Here is a tiny trained network, its code and every weight. The questions are about switching its units off for an input and a class, where a switched-off unit gives its printed mean instead of its output.

import numpy as np


def w(rows, s, z=0):
    codes = np.array(rows[::2]) - 128.0
    scale = np.full(codes.shape[1], s)
    scale[-1] = z or s
    return codes * scale


def norm(h):
    return h / np.sqrt((h * h).mean(-1, keepdims=True) + 1e-5)


def f(y):
    return np.maximum(y, 0)


def log_softmax(a):
    a = a - a.max(-1, keepdims=True)
    return a - np.log(np.exp(a).sum(-1, keepdims=True))


def net(x, mask):
    res = np.array(x, float).reshape(1, 6) / 4 @ E
    u = 0
    for l in range(2):
        y = f(norm(res) @ A[l][:, :-1].T + A[l][:, -1])
        res = res + np.where(mask[u : u + 12], y, B[l][:, -1]) @ B[l][:, :-1]
        u += 12
    return log_softmax(norm(res)[-1] @ U[:, :-1].T + U[:, -1])


A, B = {}, {}
E = w([
[130,127,127,129,128,130],'x0',
[75,195,159,75,215,101],'x1',
[243,28,147,25,209,174],'x2',
[169,83,254,171,138,18],'x3',
[65,77,110,236,255,192],'x4',
[202,248,231,183,127,253],'x5',
],0.007)
A[0] = w([
[145,98,164,48,101,153,97],'L0N0',
[67,88,61,124,124,86,138],'L0N1',
[101,91,110,95,93,181,58],'L0N2',
[166,68,121,161,6,159,72],'L0N3',
[83,190,149,104,226,112,81],'L0N4',
[100,171,101,177,95,105,2],'L0N5',
[168,55,101,219,95,166,128],'L0N6',
[178,92,151,165,154,24,48],'L0N7',
[156,124,118,127,74,143,57],'L0N8',
[157,140,180,160,120,117,73],'L0N9',
[98,185,143,200,110,96,98],'L0N10',
[91,178,166,51,152,109,87],'L0N11',
],0.014,0.0071)
B[0] = w([
[157,101,65,229,131,105,192],'L0N0',
[126,30,101,127,64,146,254],'L0N1',
[109,165,158,23,96,175,152],'L0N2',
[61,200,158,67,207,33,207],'L0N3',
[63,162,148,87,192,44,200],'L0N4',
[130,168,68,180,114,105,175],'L0N5',
[50,193,155,70,254,44,216],'L0N6',
[111,79,212,80,73,201,192],'L0N7',
[128,147,99,164,156,73,150],'L0N8',
[71,125,153,76,96,182,168],'L0N9',
[158,100,109,231,89,119,234],'L0N10',
[92,158,119,129,145,24,186],'L0N11',
],0.0091,0.007)
A[1] = w([
[145,226,188,164,163,146,114],'L1N0',
[206,178,114,66,54,77,11],'L1N1',
[204,119,121,60,173,127,29],'L1N2',
[171,94,129,95,192,125,133],'L1N3',
[108,78,156,181,182,147,99],'L1N4',
[99,169,83,85,130,199,31],'L1N5',
[214,78,112,86,225,157,48],'L1N6',
[118,89,145,150,196,150,1],'L1N7',
[113,107,201,181,117,113,34],'L1N8',
[86,185,7,117,111,163,156],'L1N9',
[193,219,179,160,143,194,44],'L1N10',
[167,146,156,116,53,61,47],'L1N11',
],0.014,0.0031)
B[1] = w([
[109,21,71,71,83,95,246],'L1N0',
[146,91,60,143,231,181,189],'L1N1',
[85,221,188,188,85,54,179],'L1N2',
[78,172,115,156,62,139,193],'L1N3',
[194,155,67,121,147,176,184],'L1N4',
[155,83,232,125,150,154,160],'L1N5',
[135,160,139,186,57,98,198],'L1N6',
[136,153,48,154,163,166,163],'L1N7',
[172,182,219,90,132,205,185],'L1N8',
[194,152,252,126,138,155,253],'L1N9',
[78,54,69,65,87,72,194],'L1N10',
[165,175,89,153,186,196,201],'L1N11',
],0.012,0.0075)
U = w([
[102,59,75,86,63,133,150],'0',
[80,190,146,113,206,67,7],'1',
[151,196,122,251,47,137,65],'2',
[168,132,221,103,130,205,163],'3',
[155,147,60,164,206,186,255],'4',
],0.02,0.004)

Each question gives the input, the list of numbers given to net, and the class t.
The units are the neurons (one row each of A and B). Each row of codes is followed by its name. A weight is (code - 128) times the scale printed after its matrix; where a second scale follows, it is the last column's (A, B and U).
mask holds one flag per neuron, layer by layer. A switched-off neuron (its flag False) gives its mean, the last column of its row in B, instead of its output. The means were averaged over made-up inputs and are rounded, as every weight is.
A unit's drop is (log p(t) with every unit on - log p(t) with that unit switched off) / (log p(t) with every unit on - log p(t) with every unit switched off).
The circuit of an input: a set's keep is (log p(t) with only the set's units on - log p(t) with every unit switched off) / (log p(t) with every unit on - log p(t) with every unit switched off). Starting from the 12 units with the biggest drops (on a tie, the unit counted first), units are removed one at a time, each time the one whose removal leaves the highest keep (on an exact tie, the one counted first), for as long as the keep stays at least 0.8.
circuit, biggest first: the units of the circuit, biggest drop first
top k neurons: the k neurons with the biggest drops, biggest first
top k neurons in layer l: the k neurons of layer l with the biggest drops, biggest first
input [-2,-6,-5,-2,-4,-1], class 1: circuit, biggest first => (L0N3)
input [-2,0,5,5,2,3], class 2: top 2 neurons in layer 1 => (L1N6; L1N3)
input [7,-6,-6,5,-7,6], class 4: top 2 neurons => (L1N11; L1N1)
input [6,-4,7,5,-3,7], class 0: top 2 neurons => (L1N10; L0N1)
input [-3,-6,8,-5,7,4], class 2: top 2 neurons => (L1N6; L1N2)
input [-8,-5,8,7,0,5], class 2: circuit, biggest first => (L1N6; L1N3)
input [1,6,-8,-4,2,-1], class 2: top 2 neurons => (L0N10; L0N6)
input [0,2,-1,3,0,5], class 0: top 2 neurons => (L1N0; L0N1)
input [-5,2,7,-8,6,-1], class 3: top 3 neurons => (L1N5; L0N2; L1N9)
input [-2,-8,-3,-7,-4,8], class 0: top 3 neurons => (L1N0; L1N10; L0N1)
input [7,-7,-1,6,4,-2], class 1: top 2 neurons => (L0N6; L0N3)
input [-2,-7,6,1,6,7], class 0: circuit, biggest first => (L1N10; L0N1)
input [5,-2,-5,-5,-2,5], class 0: circuit, biggest first => (L1N0; L0N1)
input [-8,3,0,3,-8,5], class 4: circuit, biggest first => (L1N1)
input [6,2,-6,2,8,-7], class 4: top 3 neurons in layer 1 => (L1N0; L1N4; L1N10)
input [-5,1,-5,5,4,-3], class 2: top 2 neurons in layer 1 => (L1N9; L1N0)
input [-7,4,-4,7,3,-7], class 0: top 2 neurons in layer 1 => (L1N9; L1N5)
input [8,-4,-6,1,-8,7], class 4: circuit, biggest first => (L1N11; L1N1)
input [8,-8,7,1,0,-6], class 1: top 3 neurons in layer 1 => (L1N0; L1N2; L1N10)
input [-4,2,4,5,7,2], class 4: top neuron in layer 1 => (L1N7)
input [4,7,1,-5,7,7], class 0: circuit, biggest first => (L1N0; L1N10)
input [-4,4,6,7,8,6], class 4: top 3 neurons in layer 0 => (L0N3; L0N4; L0N2)
input [-7,2,7,-6,-6,3], class 2: top 2 neurons in layer 1 => (L1N2; L1N6)
input [5,-7,-7,3,-8,6], class 4: top 2 neurons in layer 1 => (L1N11; L1N1)
input [-4,6,-4,1,7,-3], class 4: top 2 neurons in layer 0 => (L0N3; L0N6)
input [1,4,6,-8,-7,-6], class 3: top 2 neurons in layer 1 => (L1N9; L1N0)
input [-8,-1,-6,-8,5,-4], class 3: circuit, biggest first => (L1N9)
input [-8,-1,-3,-5,-6,1], class 4: top 2 neurons in layer 1 => (L1N1; L1N11)
input [0,4,4,-1,0,2], class 1: top 2 neurons in layer 0 => (L0N4; L0N11)
